tuzubusev: [ -4 -25  15 -34  -6   8  28   6 -10 -15  15  -2 -20   3  12   0 -39  -1
  -7 -19  -3  51  -4 -24   3  42 -11 -39  13  17 -35   8 -15]
boromef: [ -1   8  15   4  16   0  17  26   8  31 -20   9 -10  -2   7   5  30  -9
  12  -8 -24   2 -10  21  22  -2  16  23   4   3 -15 -12   8]
barluf: [  1  -7  -5   8  15  15 -26 -15 -27 -12  16 -16  33  12   9 -15 -15  15
   4  -9  10 -18   6   0  10 -19   3   1  15 -29   9 -13   4]
dusemufi: [ 11  -8  11  13  -7  24 -13  19 -24  15  30  12  23  16  21 -18 -44  22
   2 -27   5   1   9 -12   1 -16 -24  25  -2  29  -8 -14 -38]
tuzubusev: [ 10   4   5  -2   4  10   5   9 -18  14   2  -3  11   9  13 -18  -3   6
   7 -11 -10  -2   2   7  13   2  10   5  16 -12  -3 -11  -1]
sudetsili: [-27 -18  11  -3  10  10 -10   7   8  -3   8 -21   0 -28 -16  12   8   4
 -10   0 -13  17 -19   3  24  -5  -4  -6 -14  10 -20 -11   3]
tuzubusev: [ 20  -1  -6  -6   1  -5  20  15  -4  24   1  -9  -4   3  21  -6  -5  -7
  16  -5  -7   9   7  10   3  20   2   9  13  -8 -12  -1 -12]
sudetsili: [ 11  13  12 -12  14 -25   3 -32   5 -38 -15  11 -14  -8 -44   8   1   0
 -12  14   6  11  -1 -12 -28  18  -5 -53  -2 -10 -11  31 -10]
boromef: [ -2   0   1 -18  18 -11  11 -19  -3 -18 -10 -15  -5  -4 -13   3  15  -5
   2   1  -7   9  -6   5   5  22  25 -39  22 -37  -9   8  19]
marumlokif: [ -9   4   7   3  10  30  -6  14 -30  23   7 -18  33   8  17 -31  17  18
   8 -23 -25 -18  -9  19  43 -16  42  12  30 -34   7 -35  27]
dusemufi: [ 52  42  -5  24   3 -14  -5  10  -6  29 -34  12   4   1  -5 -28  11  -9
   5  41  -4 -33  21  23 -17 -15 -32  39 -19  -6  16   5 -27]
boromef: [  0  15  10  20 -21  11 -18  14   1  17  13  12  15 -13 -21 -15  -2  22
 -14   0  -8 -14  -4  -3  -5 -26 -12  18 -26  34  10  -7 -23]
boromef: [  2 -14  12  -9  40 -20   9   1  14  -2 -12 -21 -17 -27 -17  27  12 -15
   8   6 -12  30 -11  14  11  20 -11 -16  -3 -10 -45   8 -15]
boromef: [-12  -3  -5  -7 -13  14 -11 -14 -12 -21   6  -8   9   2  -2 -14  -8   7
 -14   8   6  -5   0 -11   3  -3   2 -16   2  -9  18  -3  18]
dusemufi: [ -9   7   7   7 -18  12 -21 -10  -8 -13  20   6  19  -5 -25 -14 -11  26
 -19  -5   2 -10  -4 -15  -8 -17   0 -14 -10  14  13  -1  -8]
barluf: [ 16   9  -3  -9 -13 -10  28  18  10  22 -14   2 -22  -6   7  -4   8 -14
   4  12 -12  12   3   8  -4  24  -3   5  -2   8  -6   7  -6]
sudetsili: [  9 -10 -23  -9 -13 -18  -1 -21   9 -19  13 -21  -6 -12  -9   8 -19  -6
  -4  20  20  10  10 -11 -25  20 -19 -22  -8  -6   3  21 -14]
barluf: [ -3 -32 -12  -7  10 -11  -6  -2  14  -4  23 -45  -4 -38 -10  22 -16  -6
   0  11   4  31  -5   1   3  19 -29 -12 -17   2 -32   6 -29]
dusemufi: [-21  -2  25   8  41   5 -21 -14  -3 -26 -19  15   4   4 -17  17  16   1
  -4  -6   0  -6 -14   1  15 -26   4  -6   0  -9 -11  -6  18]
tuzubusev: [ -4 -24   4  10  36   9 -22  -5 -17  -1  27 -20  30   5  11   9 -15  14
  18 -33   5  -1  -2   6  18 -14   7   6  18 -21 -21 -16 -12]
tuzubusev: [ 25   2 -11 -11  -7 -22  38  15  13  26  -5   3 -24   5  21   9  -2 -18
  20  -4  -3  18  11   7 -14  36   2   5  11   4 -14  14 -16]
dusemufi: [ 11   1   9   4  16   1   2   6  -9   6  -3  11   3  13  11   0  -7   0
  10 -13   0   1   4   3   2  -2  -3   9   8  -1 -11  -3 -11]
tuzubusev: [ -4  -7   4 -18 -14   8   8   5  -2  -9  -1 -13 -13 -16  -6 -10 -12  -4
 -18  19  -7  24  -5  -9   6  18 -20 -19 -11  11  -9   2  -2]
marumlokif: [ 22  11  21 -15   6  29  12  19 -47  19   3 -13  21   6  11 -53 -14  18
  -1 -11 -32   8   0   9  32  13  10 -12  27 -23 -15 -21  -8]
sudetsili: [-16   5   2  -3  -3 -16   8  -5  23   3   4  -5  -7 -22 -31  17  30   6
  -2  -8 -13   5 -15   5  -3   8  32 -21  -1   0  -6   7   7]
sudetsili: [ 11  -4 -36  17 -32  -1   2   9   2  31  29   5  15  30  48   1 -16   2
  25 -24  23 -25  22   0 -18  -7  14  45  14   5  32  -5  -3]
marumlokif: [  9  34  25   9   5 -19   9  -2  10  14  -2  27   4  -9 -48   1  31  23
   1 -25 -23  -9 -12   7 -16  -1  41 -23   6   4 -10  11 -16]
barluf: [ 27  21   5 -10  -1  11   9  -2 -36   6  -3  -3  19  15   4 -44  -6  13
   2  -3 -14 -10   9   5   6  11  18 -17  28 -33   7  -6   1]
tuzubusev: [ -5 -10   2  -3   6   0  -4  -3   1  -7   6 -10   0  -9  -5   6  -5   1
  -2   0   0   9  -4  -2   4   2  -6  -8  -3   0 -10   0  -4]
marumlokif: [ 32   3  -4   6   6 -28   7  -2  13   4   0   8 -13  -5  -7  15 -19  -8
   9   7  13  11  14  -2 -33  15 -33   3 -14  16 -19  24 -46]
barluf: [ -5  -5   7  -4  11   5   4  11  -2  13   2 -20   3 -16  -4  -2  12   2
   3  -4 -19  10 -10  12  22   5  10  -3   5  -9 -17 -11   1]
boromef: [ -1  -2  -1   1  13  -2  20  13   3  19 -13  17  -9  27  35  13  13 -14
  24 -23  -2  -3   2  11  10   2  25  24  24  -7  -2  -8  20]
sudetsili: [ -1 -18  -7  -5  -2  32 -10  17 -25   4  -2 -27   8   1  37 -26 -22 -10
  -6  23  -1   5   5   4  33  -6 -35  26  -6  -5   3 -24   8]
marumlokif: [-13  11   7  16   7 -13  -8  -6  21   2  -2  19   2  -3 -25  22  28   8
   4 -15  -1 -16  -9   5  -9 -19  25   4  -5   7   5   4   5]
tuzubusev: [ -1 -10  -8   5   7 -18   3  -7  17  -3   7   8  -8   7   5  29  -4  -7
  13 -14  16   4   4  -4 -18   4   0   4   1   7  -7  12  -9]
sudetsili: [-30 -27   2  -7   7   2 -17 -13  11 -24  22 -29   2 -31 -25  21  -4   7
 -13   0   2  21 -17  -9  10   1  -5 -27 -13   3 -18   0  -1]
barluf: [ 32   7  27   2  20  24  -9  11 -47   4   2   8  22  16  10 -41 -39  17
  -2  -8  -9   3  10  -3  12  -6 -30   3   9  -2 -20 -13 -35]
barluf: [-12  14 -20  -2 -15  -4  -3 -27  -2 -13   1  -2  14  15  -4  -7  25   7
   2  -5   7 -31   2   1  -7  -5  51 -17  25 -38  41   1  45]
sudetsili: [-11  -1   5 -11   9 -16  -8 -39   5 -44   6   1   0  -5 -38  15  -1  10
 -11  -4  12   6  -6 -17 -21   9  14 -54   6 -15  -4  22   4]
boromef: [-18 -10  26  30  40  -5  -1  16  12  29  22  44  16  34  18  47  13  18
  41 -91  -1 -10 -11   7   6 -31  51  36  28  19 -27 -15 -10]
marumlokif: [-25 -34 -17 -16 -16  20 -10  -5   0 -38  -9 -11 -22   5  33   7 -31 -28
 -21  39  28  18   6 -22   8   1 -54   8 -23  17  14  -2  26]
marumlokif: [-11  -6  -7   3  -2   4  -7  -1   5  -4  -3  -2  -2   0   6   6   4  -6
  -2   8   6  -5  -1   0   4  -9  -5  11  -7   2   9  -4  12]
boromef: [-37 -20  20  14  23  19 -16   5  -2   0  20  20  18  21  14  24   3  17
  12 -56   1  -6 -15  -4  22 -32  32  16  17  11  -9 -22  15]
dusemufi: [-18 -16  21  -5  26  23  -4   1 -21 -20 -12  22   0  33  29   4 -14  -5
   2 -21   6   5  -3 -10  22 -14  -1   5  17  -1  -8 -15  24]
tuzubusev: [  2  24   4  13   2  -8   0  -4   5   7 -14  27   4  15  -8   1  26   4
   6 -10  -3 -26   0   7  -9 -16  29   8   8  -6  18   1  14]
sudetsili: [-23  -7   5   5   1  19  -7  11  -5  11  10  -2  13   5  12  -1  11   9
   3 -22  -9  -8 -10   5  24 -17  24  14   9   0   4 -21  20]
marumlokif: [ 21  -6  -1 -12   2  15   8  11 -29  10   5 -19   8   5  24 -29 -25   0
   4   3  -8  12   9   3  15  16 -14   0  14 -15 -11 -10 -12]
dusemufi: [-23   4 -12   7 -16   4 -26 -11  17 -16 -12 -19  -2 -32 -29   0  25  -5
 -27  47   1 -15 -10   3   5 -21 -16   2 -36   2  27  -2  25]
dusemufi: [ -6 -12  12 -12  16  13  13   3 -17  -9  -8  18  -6  34  34   2 -14  -8
  10 -24   4  11   2  -7  13   6   9  -1  27  -6  -9  -7  17]
barluf: [ 18  11  -8 -16 -18 -14  18 -10  -1  -5   0  -5  -9  -4 -11 -12  -5  -1
  -4  12  -1   9   7  -5 -19  29   4 -30   6  -9   3  18  -7]
dusemufi: [-12  -2   0  -1  -8   4  -7  -6   2 -10   7  -4   3  -7 -11   0   1   7
 -10   1   1  -1  -5  -6   0  -4   3 -10  -5   3   6   0   6]
barluf: [ 25   9  -9  -4 -15  -8  21  15   2  18 -12   8 -16   7  20  -9  -8 -15
   6  14   1   5  14   3 -12  17 -18  16  -3  10   2   8 -13]
boromef: [ 35   1 -26   0 -17 -19  14   2   7   8  -6   2 -17   9  24   1 -24 -21
  10  24  21   3  25  -3 -30  20 -37  18 -10   8   7  19 -25]
marumlokif: [-10   3   6   3   2   0  -4  -3   5  -5  -3   9  -1   0  -9   6   8   3
  -4  -4  -1  -3  -6  -2   0  -8   7  -3  -3   6   2   0   7]
[  2  -8   6   0   6 -15   0  -9  13 -18   1  17 -15   2  -9  23 -18  -5
  -2  -2  16  15   3 -15 -23   6 -23 -10 -12  22 -14  19 -21] | marumlokif
[-15 -11  11   5  12  15 -19 -11 -15 -18  16  10  19  17   3   2 -16  16
  -1 -26  10  -6  -3 -13   5 -19   7  -5  11   0   0  -9   4] | tuzubusev
[ 11   2  10  -8   7   5   2   2 -16   1   4 -10   8  -6  -7 -17  -9   9
  -3  -2 -11   9  -1   1   7  10  -2 -16   7 -10 -15  -2 -13] | barluf
[ 16  19   2 -10  -6   4   4 -15 -26  -9   1   0  16  12  -8 -32  -3  15
  -4  -3  -6 -11   6  -3  -5  10  24 -30  24 -30  14   3   7] | barluf
[ 13  -8  -1   3   9  17  -3  11 -27  16  15 -10  22  16  30 -19 -20   8
  14 -20  -2  -4   8   6  17  -3   3  17  21 -15  -5 -17  -8] | tuzubusev
[ -1  14  13   4  11   4  -2  -1  -9   4  -5   9  12   6  -9  -9  16  11
   2 -14 -12 -12  -6   7   9 -10  26  -5  13 -13   2  -7  10] | tuzubusev
[  0  22  12 -15 -14  -6  22   4   9   0 -24  10 -21 -13 -25 -11  24  -5
 -16  18 -21   8  -9   1  -2  17  11 -24  -6   5   1   9  13] | tuzubusev
[-14   4   6  -1  -1  -1   5   3  11   2  -6   7  -7  -4  -9   8  19   0
  -2  -5  -8   0 -10   2   5  -2  17  -3  -1   5   1  -1  14] | barluf
[-22 -40  -6  12  30  38 -31  10 -26  -3   9 -19  24  24  60   4 -23  -9
  14 -11  16  -8   3   5  44 -35 -21  50   9 -14   1 -38  23] | marumlokif
[  8  23   4   5  -1   1   5   5  -5  15 -14  10   5   6  -4 -15  22   3
   3   0 -13 -18   0  12   4  -7  21   7   8 -11  12  -5  11] | tuzubusev
[ -2   2   9 -27 -31  16  21  10 -10 -10  -7   5 -20  -3   1 -25 -18  -3
 -24  17 -10  26  -2 -18   3  25 -16 -25  -6  20   0   4   4] | tuzubusev
[  2  12  -5  -7 -11   0   1 -16  -8 -12   1  -2   7   4 -11 -15   4   8
  -7   4   0  -9   2  -4  -7   6  18 -23  11 -18  17   5  13] | boromef
[  6  10  -5  -6  -8   4  17  12  -2  14 -21   2 -11   7  18 -13  15 -14
   2  14 -10  -4   3  10  10   8   6  12   6  -8  11  -5  20] | boromef
[ -2   2  15   3  19   7  -7  -3 -11 -10 -13  16   3  15   4  -1   0  -1
   1  -6   1  -5  -1  -1   7 -13  -2   3   6  -4  -3  -5   8] | dusemufi
[ -4   3   7 -11   1 -10  13  -1  11  -4  -8  -1 -15 -14 -19   7  12  -4
  -6   5 -10  15  -8   0  -2  16   6 -21  -3   2 -12   9   1] | tuzubusev
[-15  14  -1  15 -22  22 -31 -10  -9 -18  -6  19  15  11  -6 -19   0  10
 -23  19  12 -33   2 -12  -3 -39 -11  15 -19  12  43  -9  23] | tuzubusev
[  4  14   3  -9 -13  -8  16  -1   5  -1  -9  13 -12   1 -11  -4   8  -1
  -5   3  -6   3  -1  -4 -11  13  11 -16   2   4   4  11   4] | barluf
[ -3 -22 -14  22  27  10 -24   8  -6  14   8 -16  21  13  40  13  -6  -8
  23  -9  15 -18   7  16  21 -30 -11  52   4 -14   2 -23   4] | marumlokif
[ 23  -5  -7 -20  -9 -13  22  -5  -6  -3  14 -10  -8   0   3  -6 -28   0
   4  -5   4  25  10 -10 -18  39  -6 -30  13  -5 -17  18 -26] | marumlokif
[  1   6  -8   6  -4 -21   6  -6  23  -1  -8  17 -14   4  -5  22  12 -10
   6   1  11  -6   3  -1 -22   1   4   5  -6  10   7  15   1] | tuzubusev
[ 10  15 -11  -4  -7   5   0 -15 -22  -2   2  -8  20  16   5 -27   6  10
   4  -3  -1 -22   8   4   1   2  31 -13  28 -39  25  -4  21] | barluf
[ 27   4 -12   9 -16 -12   0  10  10  13   1   0  -9 -11   1  -2 -21  -8
  -2  26  10   4  14  -2 -23   5 -46  21 -29  26  -1  12 -39] | boromef
[ -4  11  11  17   6  18 -20  -4 -20  -8  -7  34  19  35  14 -11  -6  10
   0 -14  11 -30   6  -6   1 -36   4  22   7   2  23 -12  14] | barluf
[ -9   1  27  10  10  15 -23  -9 -18 -16  24  21  26  10 -21  -5 -20  34
  -8 -36   2  -5  -7 -17  -3 -23   7 -16   4  14  -9  -5 -19] | dusemufi
[-34  -3 -44   4 -32 -28   1 -28  49 -16  -1   2 -18   2  -2  44  38 -18
   3  10  29 -24   0  -4 -29  -3  36   2  -6  -5  48  18  51] | barluf
[  2   6   0 -18   1   3  15   9  -1   3 -30 -22 -18 -20  -4 -15  20 -19
 -11  39 -20  12  -6  14  21  18  -9  -9  -6 -16  -4  -3  19] | boromef
[ -2 -10  -9  -8 -19 -14  15  -4  19 -12   3  19 -26  10  10  22 -19 -13
  -1  -1  20  17   7 -20 -27  18 -16  -6  -8  28   0  20  -8] | tuzubusev
[ -6 -25 -15  -2  11  -4  -3   7  10  13  15 -45   2 -28   6  14   3  -8
   9   6  -5  15  -6  15  19  10  -6   7  -4 -13 -20  -8  -7] | barluf

zabtof: [ -6   4 -15   9  -3  -3  12 -13 -12  -4   2   6 -17  17  -5  -1   7  -7
   5   2  11   0 -22  -8 -11  -8 -21  -5   2   3   0  -1   1]
guzunpigi: [ -8  -3   9   8   8  -6 -15  -9 -10   7  -8   9  -6  -9   2  14 -11   6
   3   0  -2  -3   3  -4  12   5   7   1 -10  -9 -16  23   9]
soluflizag: [  2  18  17  -7  32   6  21 -18  -4  -2  24  14 -22  11  12  13   3   5
   8   3   0   3 -35  17 -18   3 -13 -23   6   6 -23 -15  -7]
dunupabo: [ 14  -3  -9  -7 -11   0   8  16  13  -2   3 -15   7   2  -9 -15   5  -3
  -8  -4   2   7   1   7  -4   3   2   1   9   3  17  -6 -14]
guzunpigi: [  5 -25   5 -10 -30   2   0 -29  -9  -8  10   3   1   8   7 -27 -10  -6
 -14 -18  20   2  17   2  30   9  15  22  -7   7  23 -22   5]
sinukesu: [-28  -8  -5  10   8  31  10  -1 -12 -11  14   1  23  27  19  23  13   1
  24   3 -17 -14  -6 -17   2  -5 -12  -3  16  26   3 -36  34]
zabtof: [-24   8 -18  25  17   4 -10  22  -5   0 -12  -3   9  15  -8  29  15  -5
  22  20 -13  -4  -8 -18 -21 -10 -18 -16   2  -4 -13   9  13]
soluflizag: [ -8  18  37 -20  27   6  28 -41   1   4  31  27 -15   8  36  11 -13  -5
  12   3 -18  -7 -22  43  29   9   0 -26  -4 -14  -3 -53   1]
guzunpigi: [ 13 -13 -15 -10 -34  -3  20   3  10   6   0 -13   5  -6  -3 -22  -9   0
  -9 -17  -3  -1  -1   4  33   3   2  13  14   3  36  -4  -3]
dunupabo: [ 11 -55 -23  19 -33   5  18 -17 -29  -3  23 -13  -6  43 -20  -9 -10  22
 -15 -31  25  13 -38 -10  26  38   4  11  26  34  18  36   3]
dunupabo: [ 38  17   4 -28   4 -17  10   6  21   9  -4 -16 -28 -42  -9 -22 -11   5
  -5 -22  11  17 -17  10  10   1  -1   2   7  -5 -11  15 -27]
guzunpigi: [ -2 -17  12   3  13  25 -15  -5 -15 -23  20  -1  13  25   4   1  15   6
  -2  -3  22   8  10 -14 -32   9   9   7   2  33 -19 -16   9]
soluflizag: [-21  18   5   0  18  26  18  -9 -11  -7   4  18   2  -4  26  23  12  12
  17   5 -15 -26  -8 -28 -29 -31 -26   5  13  32 -18 -15  32]
soluflizag: [ -3  18 -26 -11 -29 -10  25  25  28  21 -29 -13  10 -39   5  -6  -9  -8
  12  -4 -39 -21   5  -5  45 -27 -16   9  14 -18  40  -4   9]
sinukesu: [-18  21   3   8  25   5 -24  16   5 -13  -6   3  14  14   0  11  24 -23
  13  31  -1   2  21   0 -43 -15  -6 -16 -18 -14 -15 -31  -3]
guzunpigi: [  3  -8  -3  -2  -5   0   5  -4  -1   3   3  -6  -2   1   0  -2  -7   1
   4 -10   0   4  -9   2  24   9   2   0   5   0   5  -2   2]
guzunpigi: [ 12   2  24   1  23   3 -25  21   7  -4   3   2  14  -4  -7   7   6  15
 -21  15   3   6  24  12 -47  11  24  -3  -9   3 -23  24 -18]
dunupabo: [ 26  20  -7 -14  -2 -16   2  49  41  11 -12 -25  14 -22 -18 -15   4  -7
 -12  11 -17  10  12  28 -12   0   9 -11   4 -25  20   5 -38]
soluflizag: [  9 -14  22  -8  17   9 -22   6   2   0   5 -10  11 -16   6   8 -11  15
   2 -14  -1   9  12   2  19  22  27   6  -1   7 -20   9   6]
zabtof: [ 13 -24  10   6  -1  -4 -10   1  -2   1  16  -6   6  22 -12  -3  -7   8
 -18  -2   9  16  -1  25   6  36  27  -8  -2  -5   3  16 -18]
zabtof: [  3  -8   7  -1 -20 -26  -5 -23  -3  18 -13  13 -15 -18  -1  -7 -27   0
 -13  -7  -2  -2   7  16  47  11  16   7 -18 -31  11  26  -4]
zabtof: [-30   7 -10  14 -10   8   8  -4 -14  12 -26  19   6 -25  17  27  -5  16
  13   3 -29 -38   6 -40   8 -34 -20  20   6  13  -1  27  44]
sinukesu: [  2  -7  -4  10  -7 -12  -6  -4  -6   2  -2   3  -7  11 -13  -4  -2  -2
 -10   4  10   6  -2   7  -3   9   4  -4  -8 -11   3  17 -11]
guzunpigi: [ 14 -14  15  -1  32  12   1   9   0   0  27 -16   1  14  -2  17  -5  19
   8 -12  -1  20 -30  18   9  39  15 -21  17  12 -24   8  -9]
dunupabo: [-10   1  -3  -1   4  16  -3  -7 -10 -14   1   1   2   3   9   1  12  -3
  12  -4  10  -4   4 -26 -15 -16 -12  11   2  22 -11 -20  19]
dunupabo: [  0 -21   0  -3 -15   9   5 -26 -15 -11  16   2  -2  20   6 -14  -2  -3
  -3 -15  19   4  -3  -4  16   9   3  11   2  16  10 -22   9]
dunupabo: [ 18 -10  -7   5   0   3  -1   9 -10   0  -4  -8 -12 -16 -15   0   0  30
 -12 -18  17   3 -14 -30 -27   0  -4  18  16  34 -24  57   1]
zabtof: [-27  -2 -32  17   8  24   3  16 -15  -3 -15 -17   6  -6   4  32  10   8
  47 -14 -13 -12 -25 -62  14 -22 -35   9  27  33 -19   6  50]
dunupabo: [ 21 -21   6 -15 -17   5 -15  -4   2 -14   7 -15   7  -4  -4 -31  -1  -1
 -16 -21  29  15  24  -5   5  11  21  24  -3  16   6 -12  -6]
guzunpigi: [-10  15  26   2  13 -19 -29 -24  -7   3 -13  29 -14 -12   6   4  -7 -12
  -9  20   7  -3  27  13 -10  -5  13  -4 -39 -34 -21   6  -6]
soluflizag: [ 14 -14   9  -9  -7 -17  -3 -14   7   5  12  -7  -8  11  -6 -17 -17 -13
  -6  -9   9  21  -5  39  46  34  23 -13 -11 -29  16 -15 -23]
zabtof: [  1 -19  10   1   0   9 -14  13   3   6  -3  -9  22 -13   4  11 -12  18
  -2  -9 -14  -3  17  -2  24  17  24  10   5   6  -1  19  12]
sinukesu: [  8 -34  19   1   6   4 -42 -14 -18  -7   2  -7   0  -6  -4  -1 -15  11
  -4 -23  29  19  18 -13  24  30  33  19 -13  10 -29  22  10]
sinukesu: [ 23   2  19  -4   6 -15 -25  10  13 -10  11   2   6  19 -19 -25  11 -12
 -38  23  25  23  30  40 -52  18  29 -13 -25 -22   1  -4 -49]
soluflizag: [-11 -16 -13   3 -29   3   5 -27 -18  -4  -6   7  -5   1   7 -10  -6  -3
   2 -15  11 -10   4 -26  26 -11  -8  24  -1  13  15  -5  25]
sinukesu: [  9  45  -8 -15  27 -10   6  54  43  17 -23 -25   4 -46  -4  13   5  -9
  26  11 -38   1  -8  10   2 -19 -15 -22  10 -28  -7  -3 -15]
sinukesu: [ -4  -2 -13 -10 -27  10  19 -20  -8  -7  -3   4  -5  -9  13 -18   2  -3
   3 -17   8 -14   3 -29  10 -26 -19  27   9  24  17 -21  22]
dunupabo: [ -4 -24  -5  17 -23  15  22 -12 -23  -7  18  18  11  35   0   0   7  26
 -30   4   5 -18  -3 -10 -38   0  -3  14  16  39  17  24   8]
sinukesu: [-10  -4 -19  13 -19  -3   9  -4  -7  -6   1   5   2  30  -8  -8  12 -13
  -6  12   6  -3  -2  -1 -16  -7 -13  -3  -1  -2  23 -10  -4]
soluflizag: [ -3 -10  18  -1  -8 -11  -3 -40 -13  -3  15  22 -12  25   6 -12 -10 -14
 -14   4  16   6   6  29  16  17  15  -6 -23 -20  10 -21 -10]
soluflizag: [ 11  15  12 -13 -11 -30  20 -37  -1  19  -4  25 -39 -22   5 -13 -25  -1
 -14  -5   1  -5 -16  26  28  -2  -3  -3 -13 -29   6  16 -16]
sinukesu: [ 16 -10   5  -2 -10 -20 -17 -15  -7   5 -10   2 -21 -17 -13 -14 -16   4
 -16 -13  23  11   5   0  12  11  14  12 -14 -10 -10  36 -11]
soluflizag: [  9 -31  15  -1  18  22 -36  19  -2 -11   9 -26  25  -3  -2  10  -3  17
   7 -20   9  18  17 -13  13  31  33  11   6  24 -26   7  12]
zabtof: [ 16 -11   6   0   9 -20 -22  17  14  12  -1 -20   1  -2 -19   0 -16  -6
  -1  -3  -1  27  -2  35  38  40  29 -20 -10 -37  -2  17 -27]
guzunpigi: [  5   8  12   1  -4  -8 -14  10   6   4 -14  13   8 -17  -3  -3   1   9
 -26  16  -3 -10  33   3 -34 -11  13  10 -14  -6  -1  28 -10]
zabtof: [  3 -19   0   3 -14 -19 -17 -20  -8   7  -6  -2 -13  -1  -9  -9 -20  -9
  -1 -13  14  14   1   9  50  23  16   3 -16 -25   4  11  -4]
dunupabo: [ -8  18   4  -1  15   2   6  -9  -5   2  -3  12 -13 -11   9  11   2   3
  11   3  -5  -9 -11 -10 -11 -17 -16  -3   0   4 -17   1   9]
zabtof: [ -9   6   5   5  -9 -13   2  -4   0  18 -17  18  -1 -21   5  11 -15   9
  -9   9 -23 -19  11   5  15  -7   4   4  -8 -19   7  30   6]
sinukesu: [ 29 -20   8 -22 -15   1 -37   3   7 -18  -4 -23   7 -21 -10 -41   0  -8
 -16 -25  42  24  43 -13   1   8  30  33 -15  11  -5 -12 -11]
guzunpigi: [ 13   5  13  -7  28   8  13   5   7  -4  28  -7  -4  19   1   6   5   4
   4   1   1  15 -27  27 -14  21   2 -26  12   5 -13 -17 -19]
[-10 -12   3   5  -4   8 -11  -2  -4  -9   7   1  17  23   3  -2   6 -10
  -1   7   3   2  17   5   1   7  10  -1  -8  -1  10 -25   4] | soluflizag
[-11   3   2  -6  -3  12   3   6   5   3  -9   0  15 -22  17   9  -3   6
  11  -4 -21 -18  14 -16  17 -15  -2  14   7  10   4  -8  24] | soluflizag
[  5  -2 -18   5   2  15  20  32   7   2   3 -19  13   2  -7  12  10  19
   6  -5 -16  -4 -22 -14 -16  -2 -13  -2  32  27   3  18   4] | guzunpigi
[ -8 -17  20  -6  25  32   2 -25 -19 -16  31   0   1  18  23  15   0  10
  22 -20   9   5 -18 -10  15  17   3   0  12  35 -25 -34  26] | soluflizag
[  0   3   8 -22  -7  21 -24   9  15 -29   0 -12  30  -5  13 -29  23 -26
   1   1  18   3  56 -14 -23 -21  10  23 -13  15  10 -71   6] | dunupabo
[ 11  30   0 -17   7 -13  16  16  28  10  -5  -6  -6 -19   0  -8   0 -13
   4   9 -17   2  -6  26   3  -9  -7 -17   1 -26  11 -18 -23] | dunupabo
[ 10   2 -27   9 -24 -22   5   3  -3   5 -17  -3 -20  -3 -24 -16   2  -4
 -12  -1  16   4 -11 -12 -13 -11 -16   6   0  -7  10  35 -15] | soluflizag
[ -1  -1  16  10  28  12 -18  14  -6  -5   5   4   9   3  -2  21   8  20
  -5  10   0   0   6  -7 -42   6  10  -4   1  16 -32  27   2] | guzunpigi
[-19  20 -11   8   3  -9   3  -6  -4   7 -18  12 -13  -8   3  12   1 -11
  17  11 -10 -12  -8 -12   3 -22 -23  -6  -7 -16  -5   2  11] | guzunpigi
[-27 -18 -10  38  13  16 -22  14 -21 -15   7   3  25  53 -12  27  23   1
   3  26   4   1   5 -14 -46   9   0 -13  -2  13 -12   9  11] | zabtof
[ -9 -12  -7   1 -12  -1  -8 -16  -9  -2  -5  -3  -4   1   3  -5  -7 -12
  12 -12   9   3   3 -11  35   2   0   9  -7  -4   5 -13  14] | guzunpigi
[  1  -3 -15   3 -35 -24   5 -17  -3   8 -15   8 -14  -2 -10 -21 -10 -13
 -15  -1   8  -3   6   4  20  -7  -4  10 -12 -22  27  11  -8] | soluflizag
[-27  20  19   8   7   8  19 -25 -14   2   5  47   2  11  26  20   6   9
 -13  31 -22 -36   9   5 -42 -27 -13  -4  -8   4   1  -5  14] | dunupabo
[-16   7 -15  30   4 -15  10   3 -11  12  -6  16 -11  25 -15  23   3   3
  -2  26 -13  -7 -26   8 -22   0 -17 -24  -1 -18   0  38  -8] | zabtof
[ -5 -10 -38   9 -24   6   9  19   1  -6  -9 -23  11  12 -13  -9  12 -10
  13  -8   2   1  -7 -26   8 -10 -19   9  17  13  23  -9  10] | soluflizag
[ -7  16   5   8  24   5  10   3  -4   2   5  11  -7   5   4  22   7  11
   6  13 -11  -7 -20   0 -31  -7 -14 -15   7   7 -20  11   1] | guzunpigi
[  6   6 -21 -13  -2  10 -13  40  28 -16  -7 -41  25  -2  -8 -19  22 -30
  22  -3   4  17  19 -10   1 -10  -4   0   5  -1  14 -54  -5] | dunupabo
[ -7   0  -5   2  -5   6  18  -6  -4   3   4   5  -1   3   8   7  -2   6
   6  -3 -11 -11 -13  -5  10  -5 -11   1  11   9   8  -3  12] | sinukesu
[ -7   7 -18   1 -14   1  10  15   9   3 -11  -7  11  -4   0  -2   5  -7
   7   4 -15 -10   4  -8   5 -16 -12   3   7  -3  20  -9   6] | soluflizag
[-11 -19  -3  14  12   8 -39   0 -19  -8 -12 -11   2  -4  -6  15  -1   2
  21 -12  16  10   7 -35  14   8   7  11  -8  10 -33  17  25] | dunupabo
[ 12  30  -2 -26  -4  -6  26 -11  14   1  -3   3 -23 -27  10 -20   1 -11
   5  -8   2  -4 -11   0  -2 -28 -23   4   4   0   5 -26  -7] | zabtof
[-15  15   6  19  -2 -28   6  32  27  31 -10  15  29  18  -7  23  -8  -8
 -20  53 -58 -15  16  69   5  16  20 -42 -15 -68  41  17 -32] | dunupabo
